Q:
[[132 132 126 123 132 117 123 130 127 125 124 126]
 [135 137 125 120 135 106 117 132 126 123 119 122]
 [134 109 131 119 133 136 123 131 116 144 125 139]
 [130 124 123 129 127 121 129 121 125 132 122 132]
 [128 128 130 128 128 125 127 128 129 128 127 128]
 [133 124 130 127 127 128 129 133 127 129 128 128]
 [126 128 137 126 125 113 126 128 131 125 128 131]]
A: 132

Q:
[[131 132 133 130 127 109 127 132 128]
 [132 139 118 131 128 132 132 130 139]
 [129 134 130 119 135 131 124 132 129]
 [131 142 142 124 131 106 124 130 128]
 [131 136 138 126 129 110 124 132 127]
 [125 134 132 112 134 118 119 131 124]
 [128 132 126 128 126 157 127 126 121]
 [131 120 120 131 122 146 131 126 123]
 [133 142 138 141 124 108 131 128 135]]
A: 131

Q:
[[118 122 144 138 120 126 115 137 135 140 119 140 121 121 135 119]
 [115 116 120 137 117 119 129 134 134 121 111 121 129 115 137 117]
 [140 140 118 120 138 139 140 118 118 118 132 116 135 139 118 136]
 [120 120 118 135 120 122 140 137 134 113 141 115 133 119 133 125]
 [133 126 133 130 126 125 128 127 126 134 102 133 131 127 125 129]
 [139 135 116 124 135 133 137 120 126 118 110 120 130 135 124 134]
 [124 127 123 130 129 129 127 127 127 125 130 127 124 128 124 116]
 [121 120 127 128 118 116 128 134 131 127 117 128 129 118 129 122]
 [141 145 127 120 146 149 129 113 119 125 115 127 132 147 121 141]
 [140 142 130 119 140 137 126 115 118 129 135 129 124 141 115 139]
 [132 128 109 123 126 125 146 118 124 111 119 109 144 128 129 129]]
A: 118

Q:
[[138 132 116 117 138 119 145 123]
 [109 147 137 148 113 143 135 112]
 [135 134 115 131 135 117 140 129]
 [138 125 120 119 139 118 141 122]
 [133 148 106 135 133 116 144 127]
 [141 118 121 119 142 115 139 125]
 [132 138 125 134 128 121 143 109]
 [128 127 129 128 128 127 128 127]
 [140 130 121 125 138 120 139 122]
 [113 150 145 135 111 151 130 107]
 [121 146 109 153 130 121 137 134]]
A: 138

Q:
[[125 134 128 128 129 128 129 131 120 135 128 129 128 133 127 128]
 [127 132 132 135 121 128 127 128 129 132 132 102 128 144 128 137]
 [128 129 131 124 132 129 120 122 132 130 128 127 128 133 125 128]
 [128 124 128 128 127 127 125 125 132 119 130 126 127 128 128 129]
 [128 131 130 130 129 131 125 125 131 128 128 126 127 122 129 129]
 [122 128 130 133 128 125 127 132 128 131 129 131 124 130 128 127]]
A: 125

Q:
[[152 141 139 107 148 130 109 132 123]
 [140 120 152 123 134 126 140 137 148]
 [136 122 134 132 118 144 109 121 111]
 [144 142 128 108 145 124 114 134 122]
 [143 145 131 111 146 121 116 134 124]
 [133 117 120 137 120 144 124 116 123]
 [143 107 143 126 117 140 134 112 129]
 [128 115 123 137 118 138 129 118 119]
 [147 139 140 113 143 130 113 130 122]]
A: 152

Q:
[[101 125 131 110 122 144 137 115]
 [103 123 126 110 125 146 128 115]
 [103 122 123 128 125 147 128 128]
 [128 124 129 109 123 145 136 128]
 [103 128 124 128 125 147 134 128]
 [103 128 121 109 126 148 133 114]
 [128 126 128 109 121 143 138 128]]
A: 101
---
Input:
[[149 119 122 143 147 127 122 115 130 117 125 123 117 133 128]
 [128 140 149 129 128 133 117 148 124 143 135 136 150 125 138]
 [101 135 132 114 102 122 123 137 128 139 122 136 128 128 129]
 [124 136 134 124 123 128 146 135 130 137 132 139 135 129 135]
 [152 134 117 136 149 137 127 124 144 115 131 130 121 129 137]]
Output: 137

Input:
[[134 105 108 129 116 119 134 120]
 [111 135 116 128 126 128 131 101]
 [124 129 128 125 135 120 132 128]
 [124 130 129 129 133 129 127 130]
 [131 132 124 124 126 129 128 129]
 [129 130 134 135 127 127 129 123]]
Output: 123

Input:
[[137 122 123 124 133 128 130 134 117 115 126 113 131 128 138 157]
 [143 124 129 108 136 118 127 130 137 146 120 132 129 127 134 117]
 [146 128 117 140 137 128 129 128 116 137 136 117 130 129 131 136]
 [129 125 138 141 129 125 132 125 131 112 124 119 121 128 130 128]
 [124 123 123 108 136 127 129 130 132 139 116 113 116 128 126 144]
 [152 128 128 128 127 129 127 131 135 125 132 140 123 132 124 110]
 [116 121 121 132 118 125 125 130 135 131 116 123 117 124 130 109]
 [120 117 125 129 121 128 141 129 137 137 141 133 116 132 132 134]]
Output: 134

Input:
[[132 116 141 140 101 126 126 121]
 [129 121 129 128 131 129 113 127]
 [126 122 123 133 142 133 116 116]
 [128 106 127 130 123 138 119 124]
 [123 111 124 132 145 132 123 127]
 [128 113 136 144 124 117 117 112]
 [126 122 137 129 139 142 113 130]
 [132 115 133 127 142 141 114 132]
 [132 124 147 136 134 119 117 128]
 [130 121 117 135 113 140 106 133]]
Output: 133

Input:
[[144 118 125 115 129 134 143 118 126]
 [136 144 149 130 130 143 118 128 125]
 [120 123 141 126 145 133 146 115 125]
 [121 121 112 142 145 108 111 141 130]
 [104 106 144 109 133 140 131 129 147]]
Output: 147

Input:
[[126 140 138 125 109 128 125 130 123 128 128 106 117]
 [117 123 138 142 106 122 146 122 127 126 128 117 120]
 [131 130 111 116 106 141 141 135 128 128 128 132 121]
 [111 134 128 140 151 129 125 117 122 133 133 133 139]
 [117 136 129 122 117 133 142 144 139 118 139 113 142]
 [112 134 141 139 128 126 123 128 147 116 135 142 132]
 [132 121 113 120 146 124 129 128 104 134 126 123 128]
 [117 128 136 129 126 146 127 126 110 129 123 128 147]
 [126 113 128 116 128 129 132 143 138 123 131 128 145]
 [150 120 117 115 121 128 126 136 128 136 118 114 120]
 [130 102 118 117 128 120 128 133 139 116 128 142 129]
 [128 122 114 108 126 119 128 120 128 134 133 126 119]]
Output: 119

Input:
[[140 128 116 123 139 115 140 129 116 119]
 [134 143 113 124 133 118 150 117 111 114]
 [130 145 107 146 132 115 143 130 113 122]
 [136 135 114 131 135 117 139 129 115 120]
 [132 138 108 134 132 115 140 132 112 122]
 [139 129 116 122 138 116 139 130 116 118]]
Output: 118

Input:
[[109 108 122 124 124 132 122]
 [119 131 121 120 128 106 109]
 [129 114 119 115 124 133 130]
 [143 133 133 141 102 137 144]
 [124 136 129 133 119 116 121]
 [110 107 121 123 125 131 120]
 [139 133 132 138 102 135 142]
 [122 110 120 120 123 132 127]
 [104 103 122 126 125 135 119]
 [146 145 123 118 122 110 127]
 [125 114 118 115 125 128 125]
 [117 133 126 130 119 112 115]]
Output: 115

Input:
[[124 113 134 125 122 120 144 111 115 136 112 143 140 128 116 137]
 [126 116 133 127 124 120 144 115 116 135 114 141 139 129 118 137]
 [107 100 132 119 126 127 135 107 133 138 131 133 131 103 122 106]
 [130 141 114 127 124 126 105 142 131 110 135 107 112 129 132 117]
 [126 133 115 124 123 124 110 134 127 114 129 109 112 124 128 117]
 [135 143 110 121 115 113 107 133 106 103 108 110 112 141 119 139]]
Output: 139
---
115,121,140,117,123
138,107,136,149,142
gives 123, 138

135,112,154,107,108
142,112,156,123,106
143,114,157,116,104
gives 108, 143

151,108,110,134,102
103,130,120,117,118
gives 102, 103

128,109,127,128
157,130,127,126
gives 128, 157

109,144,130,129,137
152,131,117,114,116
gives 137, 152

121,103,132,116 gives 116, 121
---
[[146 154 136 122]
 [103 138 123 130]
 [110 112 134 123]]: 110

[[142 143 107 137  99 137 121]
 [119 132 130 119 135 127 123]
 [127 134 124 126 113 133 124]]: 127

[[110 107 133 133]
 [125 124 125 128]
 [124 124 126 130]]: 124

[[138 137 143 134 135]
 [135 135 150 136 136]
 [136 136 148 136 134]]: 136

[[134 100 117 105 103 116 109]
 [111 150 140 149 149 132 138]
 [123 135 136 128 125 113 117]]: 123

[[112 117 138 116]
 [152 147 111 156]
 [137 138 137 131]]: 137
